Look-ups in named tables: a row name and a column name give one cell, copied from the table.

gira
|  | luv | bodive | gabeveb | senagom | leda |
|---|---|---|---|---|---|
| donesug | 41 | 146 | 110 | 153 | 125 |
| rakesup | 10 | 214 | 75 | 182 | 162 |
| dem | 72 | 108 | 146 | 114 | 104 |
| lupi | 112 | 103 | 116 | 43 | 99 |
| serele | 129 | 128 | 58 | 90 | 62 |
| sazup | 100 | 59 | 130 | 106 | 95 |
| ges | 42 | 150 | 118 | 97 | 72 |
| dut | 108 | 81 | 105 | 146 | 99 |
| fotuse | 87 | 104 | 115 | 80 | 87 |

dut, leda: 99
ges, gabeveb: 118
lupi, senagom: 43
lupi, gabeveb: 116
sazup, leda: 95
serele, leda: 62
Row with the largest luv: serele

tufo:
         legavo  nutuf
dum         201     19
los         119     26
gunafov     140    138

What is the legavo of los in tufo? 119
What is the legavo of gunafov in tufo? 140
What is the nutuf of los in tufo? 26
What is the nutuf of dum in tufo? 19
What is the legavo of dum in tufo? 201
What is the nutuf of gunafov in tufo? 138

Table bazi
|  | disuzo | tid | devizi | paza | kef | gorig | nupep | kepo |
|---|---|---|---|---|---|---|---|---|
| rigar | -0.531 | 3.179 | -1.467 | -0.665 | 2.405 | -1.578 | 0.028 | 0.571 |
| sumabe | -1.337 | 2.606 | 0.370 | -1.161 | 0.063 | -3.169 | 0.737 | 3.127 |
| duv | -1.270 | 1.722 | 0.592 | -0.617 | -0.908 | -2.560 | 1.080 | 2.104 |
| dotile | -1.699 | -2.294 | 4.084 | -0.390 | -2.907 | -0.413 | 3.348 | 0.192 |
| zun | -2.432 | -0.534 | -5.344 | 0.666 | 0.553 | -2.448 | -2.697 | -1.185 |
| radumem | 1.960 | -3.319 | 6.003 | 0.852 | -1.591 | 2.528 | 0.423 | -4.227 |
| vosi | -0.947 | -2.975 | -3.210 | 3.431 | 1.746 | -1.884 | -2.800 | -4.209 |
| lop | 2.570 | -1.381 | 0.820 | 1.631 | -1.705 | 1.171 | -1.536 | -5.976 |
| futu | 2.823 | -3.659 | 1.110 | 0.118 | -3.125 | 0.928 | -0.206 | -5.242 |
| dipe | 3.886 | 0.334 | -0.041 | -0.383 | -1.719 | 0.977 | -1.896 | -4.917 |
| kam | -1.321 | 2.288 | -5.021 | -1.801 | 2.007 | -0.198 | -2.290 | 3.700 |

What is the devizi of zun in bazi?
-5.344
What is the nupep of dotile in bazi?
3.348
What is the nupep of lop in bazi?
-1.536
What is the kepo of sumabe in bazi?
3.127
What is the paza of zun in bazi?
0.666
What is the kepo of rigar in bazi?
0.571
What is the devizi of radumem in bazi?
6.003
What is the tid of zun in bazi?
-0.534
Row with the largest gorig: radumem

denesi:
         tisov  pon  zir  lepuzu  rubu  kup
bavuton    141  920  445     929   753  377
rif        572  778  424     765   518  724
vebela     442  832  340     537   309  488
kov        580  788  480     795   464  739
feram      595  787  597     742   402  718
dev        551  827  487     717   486  732

dev, pon -> 827
bavuton, tisov -> 141
bavuton, rubu -> 753
feram, zir -> 597
feram, rubu -> 402
bavuton, zir -> 445
rif, kup -> 724
vebela, lepuzu -> 537
vebela, kup -> 488
dev, kup -> 732
feram, tisov -> 595
bavuton, pon -> 920
Row with the largest zir: feram

rarif:
|  | zuf | lag | bor |
|---|---|---|---|
| fifaler | 167 | 168 | 9 |
| faz | 131 | 113 | 107 |
| nolufis | 61 | 81 | 153 |
| nofo | 136 | 111 | 91 |
| lipa | 121 | 95 | 109 |
| fur | 50 | 72 | 203 |
| mezaf | 157 | 146 | 45 |

What is the bor of nofo in rarif?
91
What is the bor of fur in rarif?
203
What is the lag of mezaf in rarif?
146
What is the lag of nolufis in rarif?
81
What is the zuf of fifaler in rarif?
167
What is the zuf of nolufis in rarif?
61
What is the bor of faz in rarif?
107
Which row has the largest lag? fifaler

Table lene
	gofan	mitolu	rete	mot	vaf	risa
sur	0.6	0.6	0.3	0.3	0.3	0.5
narif	0.6	0.5	0.6	0.3	0.5	0.6
dovokab	0.6	0.6	0.4	0.4	0.4	0.6
mivuva	0.7	0.8	0.1	0.2	0.1	0.6
bemiv	0.2	0.3	0.6	0.7	0.6	0.2
vuke	0.3	0.3	0.5	0.6	0.5	0.3
fesuzo	0.7	0.8	0.2	0.3	0.2	0.7
minuz	0.4	0.4	0.5	0.5	0.6	0.5
maf	0.4	0.3	0.5	0.6	0.6	0.5
nusuduf	0.5	0.4	0.6	0.6	0.6	0.5
bet	0.5	0.4	0.6	0.4	0.6	0.5
goluk	0.5	0.4	0.5	0.4	0.5	0.5
darako	0.5	0.4	0.6	0.4	0.6	0.5
sev	0.5	0.5	0.5	0.5	0.5	0.4

vuke, mot: 0.6
vuke, mitolu: 0.3
minuz, risa: 0.5
maf, vaf: 0.6
dovokab, rete: 0.4
bet, mitolu: 0.4
maf, mot: 0.6
dovokab, vaf: 0.4
fesuzo, mot: 0.3
sur, gofan: 0.6
maf, rete: 0.5
dovokab, mitolu: 0.6
nusuduf, mot: 0.6
darako, vaf: 0.6
mivuva, rete: 0.1
bet, mot: 0.4
Row with the largest mot: bemiv

